Below are the code and all the weights of a small trained network. Each question names an input and a class and asks about switching units off, where a switched-off unit gives its printed mean instead of its output.

import numpy as np


def w(rows, s, z=0):
    codes = np.array(rows[::2]) - 128.0
    scale = np.full(codes.shape[1], s)
    scale[-1] = z or s
    return codes * scale


def f(y):
    return np.maximum(y, 0)


def log_softmax(a):
    a = a - a.max(-1, keepdims=True)
    return a - np.log(np.exp(a).sum(-1, keepdims=True))


def net(x, mask):
    res = np.array(x, float).reshape(1, 5) / 4 @ E
    y = f(res @ A[0][:, :-1].T + A[0][:, -1])
    res = res + np.where(mask, y, B[0][:, -1]) @ B[0][:, :-1]
    return log_softmax(res[-1] @ U[:, :-1].T + U[:, -1])


A, B = {}, {}
E = w([
[70,185,160,255],'x0',
[131,128,128,129],'x1',
[88,181,2,90],'x2',
[166,2,51,217],'x3',
[126,127,128,128],'x4',
],0.0091)
A[0] = w([
[82,183,5,150,56],'neuron 0',
[144,90,80,136,2],'neuron 1',
[111,174,36,150,195],'neuron 2',
[129,173,180,123,41],'neuron 3',
[143,174,169,125,180],'neuron 4',
[111,160,160,107,197],'neuron 5',
[148,100,141,176,88],'neuron 6',
[152,51,147,83,11],'neuron 7',
[95,196,126,213,149],'neuron 8',
[90,151,46,140,13],'neuron 9',
[156,123,117,154,153],'neuron 10',
[125,107,159,161,104],'neuron 11',
[149,82,75,154,38],'neuron 12',
[111,94,119,163,103],'neuron 13',
[140,92,194,143,214],'neuron 14',
[129,92,172,172,140],'neuron 15',
[65,103,109,77,133],'neuron 16',
[154,79,122,50,224],'neuron 17',
[100,114,109,197,90],'neuron 18',
[72,174,202,84,143],'neuron 19',
[149,159,101,86,122],'neuron 20',
[166,57,154,47,172],'neuron 21',
[137,77,132,71,116],'neuron 22',
[125,142,103,68,135],'neuron 23',
[112,152,102,71,133],'neuron 24',
[110,103,117,189,106],'neuron 25',
[120,154,69,98,128],'neuron 26',
[155,122,127,118,166],'neuron 27',
[155,85,233,95,8],'neuron 28',
[135,103,111,188,123],'neuron 29',
[125,73,85,153,74],'neuron 30',
[115,151,98,105,144],'neuron 31',
[129,80,111,113,129],'neuron 32',
[132,91,137,106,55],'neuron 33',
[123,125,113,165,91],'neuron 34',
[125,162,174,124,45],'neuron 35',
[122,113,127,161,100],'neuron 36',
[110,200,109,140,36],'neuron 37',
[163,92,72,147,213],'neuron 38',
[114,119,115,166,90],'neuron 39',
[149,72,93,133,123],'neuron 40',
],0.015,0.0069)
B[0] = w([
[222,25,179,199,239],'neuron 0',
[42,85,120,150,166],'neuron 1',
[30,74,117,126,244],'neuron 2',
[226,150,134,136,180],'neuron 3',
[129,65,156,158,210],'neuron 4',
[55,129,124,127,214],'neuron 5',
[102,186,106,110,178],'neuron 6',
[247,184,140,135,179],'neuron 7',
[214,33,154,159,237],'neuron 8',
[251,113,163,164,184],'neuron 9',
[142,147,113,116,168],'neuron 10',
[129,157,112,102,172],'neuron 11',
[110,47,149,165,191],'neuron 12',
[104,165,116,97,172],'neuron 13',
[183,184,101,110,237],'neuron 14',
[137,196,135,101,205],'neuron 15',
[99,184,121,119,180],'neuron 16',
[10,116,106,113,253],'neuron 17',
[120,202,105,100,189],'neuron 18',
[193,29,138,186,255],'neuron 19',
[79,199,108,111,186],'neuron 20',
[194,21,166,196,247],'neuron 21',
[184,93,150,170,193],'neuron 22',
[74,203,93,89,201],'neuron 23',
[78,202,104,71,201],'neuron 24',
[108,196,111,95,189],'neuron 25',
[107,177,115,77,201],'neuron 26',
[107,109,121,136,164],'neuron 27',
[36,4,129,160,205],'neuron 28',
[120,187,93,85,198],'neuron 29',
[138,41,162,155,195],'neuron 30',
[104,180,101,112,180],'neuron 31',
[137,81,138,141,179],'neuron 32',
[183,142,139,119,145],'neuron 33',
[127,156,116,101,156],'neuron 34',
[209,150,131,132,169],'neuron 35',
[112,162,114,106,157],'neuron 36',
[27,120,111,104,170],'neuron 37',
[223,159,155,137,240],'neuron 38',
[117,172,133,107,158],'neuron 39',
[149,89,147,156,205],'neuron 40',
],0.02,0.011)
U = w([
[93,23,137,148,160],'0',
[255,100,146,135,203],'1',
[87,198,69,34,9],'2',
],0.0085,0.0012)

Each question gives the input, the list of numbers given to net, and the class t.
The units are the neurons (one row each of A and B). Each row of codes is followed by its name. A weight is (code - 128) times the scale printed after its matrix; where a second scale follows, it is the last column's (A, B and U).
mask holds one flag per neuron, in row order. A switched-off neuron (its flag False) gives its mean, the last column of its row in B, instead of its output. The means were averaged over made-up inputs and are rounded, as every weight is.
A unit's drop is (log p(t) with every unit on - log p(t) with that unit switched off) / (log p(t) with every unit on - log p(t) with every unit switched off).
The circuit of an input: a set's keep is (log p(t) with only the set's units on - log p(t) with every unit switched off) / (log p(t) with every unit on - log p(t) with every unit switched off). Starting from the 12 units with the biggest drops (on a tie, the unit counted first), units are removed one at a time, each time the one whose removal leaves the highest keep (on an exact tie, the one counted first), for as long as the keep stays at least 0.8.
units of the circuit, in order: the units of the circuit, biggest drop first
k most important neurons: the k neurons with the biggest drops, biggest first
drop when u is switched off: that unit's drop, to one decimal
input [4,-2,8,2,0], class 1: 3 most important neurons : (neuron 9; neuron 0; neuron 17)
input [3,2,3,4,-8], class 1: units of the circuit, in order : (neuron 17)
input [2,-2,0,2,0], class 2: units of the circuit, in order : (neuron 0; neuron 21)
input [-8,0,0,-7,4], class 0: 2 most important neurons : (neuron 21; neuron 19)
input [-6,7,7,1,-3], class 0: 3 most important neurons : (neuron 0; neuron 21; neuron 14)
input [3,-4,5,3,-8], class 1: 3 most important neurons : (neuron 17; neuron 9; neuron 28)
input [1,1,3,-7,-4], class 0: 3 most important neurons : (neuron 19; neuron 4; neuron 14)
input [2,8,6,7,-1], class 1: 3 most important neurons : (neuron 38; neuron 9; neuron 17)
input [-3,-3,0,-4,5], class 0: 2 most important neurons : (neuron 19; neuron 29)
input [5,-1,8,5,-5], class 1: 2 most important neurons : (neuron 9; neuron 0)
input [-7,1,-6,-3,-2], class 0: 2 most important neurons : (neuron 28; neuron 17)
input [1,-3,-3,6,-7], class 2: 2 most important neurons : (neuron 0; neuron 19)
input [6,-7,1,3,8], class 1: 2 most important neurons : (neuron 8; neuron 17)
input [-5,3,-6,-4,7], class 0: units of the circuit, in order : (neuron 28)
input [-4,-2,-6,-6,2], class 0: drop when neuron 28 is switched off : 2.0
input [5,2,7,3,3], class 1: drop when neuron 9 is switched off : 1.5
